Below is a small trained network, with its code and all its weights. Each question gives an input and a target symbol and asks what happens when units are switched off, that is, made to give their printed mean instead of their output.

import numpy as np


def w(rows, s, z=0):
    codes = np.array(rows[::2]) - 128.0
    scale = np.full(codes.shape[1], s)
    scale[-1] = z or s
    return codes * scale


def norm(h):
    return h / np.sqrt((h * h).mean(-1, keepdims=True) + 1e-5)


def f(y):
    return np.maximum(y, 0)


def softmax(a):
    e = np.exp(a - a.max(-1, keepdims=True))
    return e / e.sum(-1, keepdims=True)


def log_softmax(a):
    a = a - a.max(-1, keepdims=True)
    return a - np.log(np.exp(a).sum(-1, keepdims=True))


def net(x, mask):
    ids = ['αγδζηθλξπστφψω'.index(c) for c in x.split()]
    T = len(ids)
    res = E[ids] + P[:T]
    u = 0
    for l in range(3):
        q, k, v = (norm(res) @ M[l].T for M in (Q, K, V))
        z = softmax(np.where(np.tri(T) > 0, q @ k.T / 4**0.5, -1e9)) @ v
        res = res + np.where(mask[u], z, O[l][:, -1]) @ O[l][:, :-1]
        u += 1
        y = f(norm(res) @ A[l][:, :-1].T + A[l][:, -1])
        res = res + np.where(mask[u : u + 4], y, B[l][:, -1]) @ B[l][:, :-1]
        u += 4
    return log_softmax(norm(res)[-1] @ U[:, :-1].T + U[:, -1])


Q, K, V, O, A, B = {}, {}, {}, {}, {}, {}
E = w([
[165,174,117,93],'α',
[56,61,16,86],'γ',
[123,142,105,143],'δ',
[78,146,134,13],'ζ',
[111,129,142,182],'η',
[138,76,136,77],'θ',
[121,122,179,179],'λ',
[53,85,153,92],'ξ',
[4,225,196,179],'π',
[163,156,161,152],'σ',
[166,173,231,85],'τ',
[113,134,219,193],'φ',
[111,107,104,168],'ψ',
[134,98,209,163],'ω',
],0.011)
P = w([
[130,164,34,142],'0',
[100,158,58,134],'1',
[80,149,67,130],'2',
[70,142,80,128],'3',
[61,142,82,124],'4',
[53,139,85,114],'5',
[45,136,87,108],'6',
[38,137,91,102],'7',
[31,138,96,100],'8',
[19,135,98,98],'9',
[15,136,102,90],'10',
[12,131,106,89],'11',
[9,132,109,84],'12',
[2,133,115,85],'13',
],0.0023)
Q[0] = w([
[195,124,212,85],'0.h0',
[222,232,83,171],'0.h0',
[195,77,207,162],'0.h0',
[117,167,122,1],'0.h0',
],0.0067)
K[0] = w([
[171,135,238,72],'0.h0',
[254,227,131,148],'0.h0',
[175,63,218,152],'0.h0',
[97,185,102,16],'0.h0',
],0.0063)
V[0] = w([
[138,63,34,171],'0.h0',
[67,191,89,32],'0.h0',
[80,12,171,118],'0.h0',
[253,128,193,56],'0.h0',
],0.0034)
O[0] = w([
[142,75,210,78,144],'0.h0',
[199,209,198,252,170],'0.h0',
[228,50,61,73,140],'0.h0',
[62,191,41,153,1],'0.h0',
],0.0028,0.0027)
A[0] = w([
[68,172,42,122,2],'0.n0',
[90,219,123,140,86],'0.n1',
[243,121,147,187,104],'0.n2',
[104,200,3,113,205],'0.n3',
],0.0063,0.0096)
B[0] = w([
[111,221,3,242,128],'0.n0',
[68,114,123,93,161],'0.n1',
[157,80,163,190,131],'0.n2',
[137,51,181,145,254],'0.n3',
],0.012,0.0054)
Q[1] = w([
[142,46,255,167],'1.h0',
[148,192,159,139],'1.h0',
[121,108,196,111],'1.h0',
[146,208,173,67],'1.h0',
],0.0064)
K[1] = w([
[3,45,111,183],'1.h0',
[142,192,137,193],'1.h0',
[62,97,120,179],'1.h0',
[159,153,157,225],'1.h0',
],0.0059)
V[1] = w([
[145,81,190,161],'1.h0',
[71,44,184,117],'1.h0',
[62,195,2,83],'1.h0',
[207,84,58,190],'1.h0',
],0.0027)
O[1] = w([
[154,150,252,95,205],'1.h0',
[156,212,16,75,253],'1.h0',
[28,43,215,145,11],'1.h0',
[120,212,54,236,107],'1.h0',
],0.0032,0.0037)
A[1] = w([
[35,152,130,120,57],'1.n0',
[52,184,3,91,2],'1.n1',
[100,74,28,65,99],'1.n2',
[99,69,31,106,89],'1.n3',
],0.0062,0.0092)
B[1] = w([
[101,128,182,220,145],'1.n0',
[76,42,254,80,128],'1.n1',
[82,91,111,99,252],'1.n2',
[85,127,157,172,209],'1.n3',
],0.01,0.0013)
Q[2] = w([
[213,212,223,181],'2.h0',
[165,23,52,74],'2.h0',
[139,10,155,90],'2.h0',
[40,28,2,96],'2.h0',
],0.0072)
K[2] = w([
[167,134,222,241],'2.h0',
[199,6,57,4],'2.h0',
[218,44,166,91],'2.h0',
[54,127,11,3],'2.h0',
],0.0072)
V[2] = w([
[192,231,66,223],'2.h0',
[125,175,178,1],'2.h0',
[157,44,140,102],'2.h0',
[239,15,146,188],'2.h0',
],0.0032)
O[2] = w([
[98,61,235,125,4],'2.h0',
[127,245,2,149,126],'2.h0',
[106,136,142,168,188],'2.h0',
[49,100,121,100,198],'2.h0',
],0.0028,0.0035)
A[2] = w([
[212,92,69,98,3],'2.n0',
[235,82,140,253,132],'2.n1',
[59,21,127,163,41],'2.n2',
[148,102,222,139,20],'2.n3',
],0.0073,0.0036)
B[2] = w([
[237,183,115,181,134],'2.n0',
[206,23,217,189,204],'2.n1',
[139,250,85,125,254],'2.n2',
[122,183,1,202,205],'2.n3',
],0.0064,0.0051)
U = w([
[123,125,145,123,91],'α',
[49,13,107,142,110],'γ',
[110,116,152,111,123],'δ',
[131,36,248,47,162],'ζ',
[120,113,138,123,75],'η',
[222,111,64,65,156],'θ',
[128,116,141,118,84],'λ',
[49,191,88,82,110],'ξ',
[13,138,218,151,91],'π',
[119,123,146,119,76],'σ',
[186,208,207,75,145],'τ',
[215,27,203,190,253],'φ',
[101,255,35,147,107],'ψ',
[150,207,30,214,135],'ω',
],0.0096,0.0057)

Each question gives the input, a string of symbols that net reads in full, and the target symbol t.
The units are the heads (4 rows each of Q, K, V and O) and the neurons (one row each of A and B). Each row of codes is followed by its name. A weight is (code - 128) times the scale printed after its matrix; where a second scale follows, it is the last column's (O, A, B and U).
mask holds one flag per unit, layer by layer, with each layer's heads first. A switched-off unit (its flag False) gives its mean, the last column of its rows in O or B, instead of its output. The means were averaged over made-up inputs and are rounded, as every weight is.
A unit's drop is (log p(t) with every unit on - log p(t) with that unit switched off) / (log p(t) with every unit on - log p(t) with every unit switched off).
The circuit of an input: a set's keep is (log p(t) with only the set's units on - log p(t) with every unit switched off) / (log p(t) with every unit on - log p(t) with every unit switched off). Starting from the 12 units with the biggest drops (on a tie, the unit counted first), units are removed one at a time, each time the one whose removal leaves the highest keep (on an exact tie, the one counted first), for as long as the keep stays at least 0.8.
units of the circuit, in order: the units of the circuit, biggest drop first
k most important neurons: the k neurons with the biggest drops, biggest first
top k neurons in layer l: the k neurons of layer l with the biggest drops, biggest first
drop of u: that unit's drop, to one decimal
input γ ψ α π ζ, target ζ: top 2 neurons in layer 0 -> (0.n3; 0.n1)
input τ η ψ δ ψ ξ ω ξ φ η, target ω: 2 most important neurons -> (0.n3; 1.n2)
input δ ξ ψ ψ γ σ θ σ α ξ λ ψ γ ψ, target ψ: units of the circuit, in order -> (0.n3; 0.h0; 2.n2)
input ψ ω δ τ η ω ψ ξ ω ω λ ζ π η, target ω: units of the circuit, in order -> (0.n3)
input η ω τ φ θ ω π δ α θ, target θ: units of the circuit, in order -> (2.h0; 2.n1)
input σ ξ σ ξ ω σ, target ψ: 2 most important neurons -> (0.n1; 0.n3)
input σ σ ψ ξ, target ξ: units of the circuit, in order -> (2.n1; 0.n3)
input λ η ζ ψ θ ψ φ α γ α ξ ψ, target ψ: units of the circuit, in order -> (0.h0; 0.n3; 2.n2)
input α δ σ η ξ θ ω ψ, target φ: units of the circuit, in order -> (0.n1; 2.n1)
input ω ψ ξ η σ δ π θ γ ξ γ λ α, target φ: 3 most important neurons -> (0.n3; 1.n2; 2.n3)
input δ φ θ, target θ: 2 most important neurons -> (2.n0; 0.n1)
input γ α ξ δ, target φ: 3 most important neurons -> (0.n3; 2.n1; 1.n2)
input ψ ψ θ δ δ δ, target ψ: 2 most important neurons -> (0.n1; 2.n1)
input δ θ σ γ φ δ σ, target ω: top 3 neurons in layer 0 -> (0.n1; 0.n3; 0.n2)
input ω ω ω θ α τ σ σ π θ σ λ ω, target ψ: 2 most important neurons -> (0.n3; 2.n1)
input ψ ω φ α λ λ σ ξ σ, target ω: top 3 neurons in layer 0 -> (0.n1; 0.n2; 0.n3)
input θ ω λ λ, target ω: top 2 neurons in layer 1 -> (1.n3; 1.n0)
input τ τ θ η δ ζ π δ ξ, target ξ: top neuron in layer 2 -> (2.n1)
input γ δ γ ψ ξ ψ δ α, target φ: top 2 neurons in layer 2 -> (2.n2; 2.n3)
input ξ θ τ ξ λ π α δ π θ α, target ω: top 2 neurons in layer 1 -> (1.n2; 1.n0)
input δ ξ ω α δ ψ ω, target ω: top neuron in layer 2 -> (2.n3)
input π τ τ ξ ψ, target φ: drop of 2.n3 -> 0.2
